Here is a tiny trained network, its code and every weight. The questions are about switching its units off for an input and a class, where a switched-off unit gives its printed mean instead of its output.

import numpy as np


def w(rows, s, z=0):
    codes = np.array(rows[::2]) - 128.0
    scale = np.full(codes.shape[1], s)
    scale[-1] = z or s
    return codes * scale


def f(y):
    return np.maximum(y, 0)


def log_softmax(a):
    a = a - a.max(-1, keepdims=True)
    return a - np.log(np.exp(a).sum(-1, keepdims=True))


def net(x, mask):
    res = np.array(x, float).reshape(1, 3) / 4 @ E
    y = f(res @ A[0][:, :-1].T + A[0][:, -1])
    res = res + np.where(mask, y, B[0][:, -1]) @ B[0][:, :-1]
    return log_softmax(res[-1] @ U[:, :-1].T + U[:, -1])


A, B = {}, {}
E = w([
[243,245,134,147,18,123],'x0',
[224,82,13,236,174,249],'x1',
[147,43,140,222,46,2],'x2',
],0.0075)
A[0] = w([
[118,237,195,91,78,46,153],'N0',
[153,187,93,88,219,219,166],'N1',
[104,21,36,207,184,173,206],'N2',
[195,255,176,71,77,140,215],'N3',
[230,91,39,204,118,223,252],'N4',
[239,204,106,200,13,114,234],'N5',
],0.0075,0.0037)
B[0] = w([
[27,36,188,102,186,101,207],'N0',
[107,221,102,83,84,219,212],'N1',
[182,15,167,200,232,100,228],'N2',
[2,116,186,30,121,204,209],'N3',
[208,149,98,221,153,193,254],'N4',
[115,246,31,134,25,184,242],'N5',
],0.0078,0.012)
U = w([
[100,57,143,71,207,236,77],'0',
[206,138,50,206,37,40,173],'1',
[250,179,25,5,150,39,2],'2',
[66,21,249,103,178,14,227],'3',
[249,99,90,225,206,209,62],'4',
[79,254,91,55,56,249,174],'5',
],0.0076,0.0072)

Each question gives the input, the list of numbers given to net, and the class t.
The units are the neurons (one row each of A and B). Each row of codes is followed by its name. A weight is (code - 128) times the scale printed after its matrix; where a second scale follows, it is the last column's (A, B and U).
mask holds one flag per neuron, in row order. A switched-off neuron (its flag False) gives its mean, the last column of its row in B, instead of its output. The means were averaged over made-up inputs and are rounded, as every weight is.
A unit's drop is (log p(t) with every unit on - log p(t) with that unit switched off) / (log p(t) with every unit on - log p(t) with every unit switched off).
The circuit of an input: a set's keep is (log p(t) with only the set's units on - log p(t) with every unit switched off) / (log p(t) with every unit on - log p(t) with every unit switched off). Starting from all 6 units, units are removed one at a time, each time the one whose removal leaves the highest keep (on an exact tie, the one counted first), for as long as the keep stays at least 0.8.
circuit, biggest first: the units of the circuit, biggest drop first
most important unit: the unit with the biggest drop
k most important neurons: the k neurons with the biggest drops, biggest first
drop when u is switched off: that unit's drop, to one decimal
input [5,-8,-3], class 3: circuit, biggest first : [N0]
input [-6,-3,-1], class 3: circuit, biggest first : [N5, N4]
input [0,2,-2], class 4: 3 most important neurons : [N5, N3, N0]
input [4,-8,-8], class 3: 3 most important neurons : [N0, N5, N4]
input [-2,1,-1], class 4: 3 most important neurons : [N3, N0, N5]
input [2,-3,0], class 3: 2 most important neurons : [N1, N0]
input [-4,-6,-5], class 3: 2 most important neurons : [N5, N4]
input [5,3,5], class 5: 2 most important neurons : [N5, N2]
input [2,-7,-8], class 0: 2 most important neurons : [N0, N5]
input [-8,-4,-8], class 5: 2 most important neurons : [N1, N2]
input [7,6,4], class 5: 2 most important neurons : [N5, N3]
input [8,-1,8], class 5: drop when N5 is switched off : 0.4
input [8,1,6], class 5: drop when N5 is switched off : 0.1
input [8,1,8], class 5: drop when N5 is switched off : 0.3
input [-5,-3,-1], class 3: drop when N4 is switched off : 0.2
input [-4,3,-1], class 4: most important unit : N3
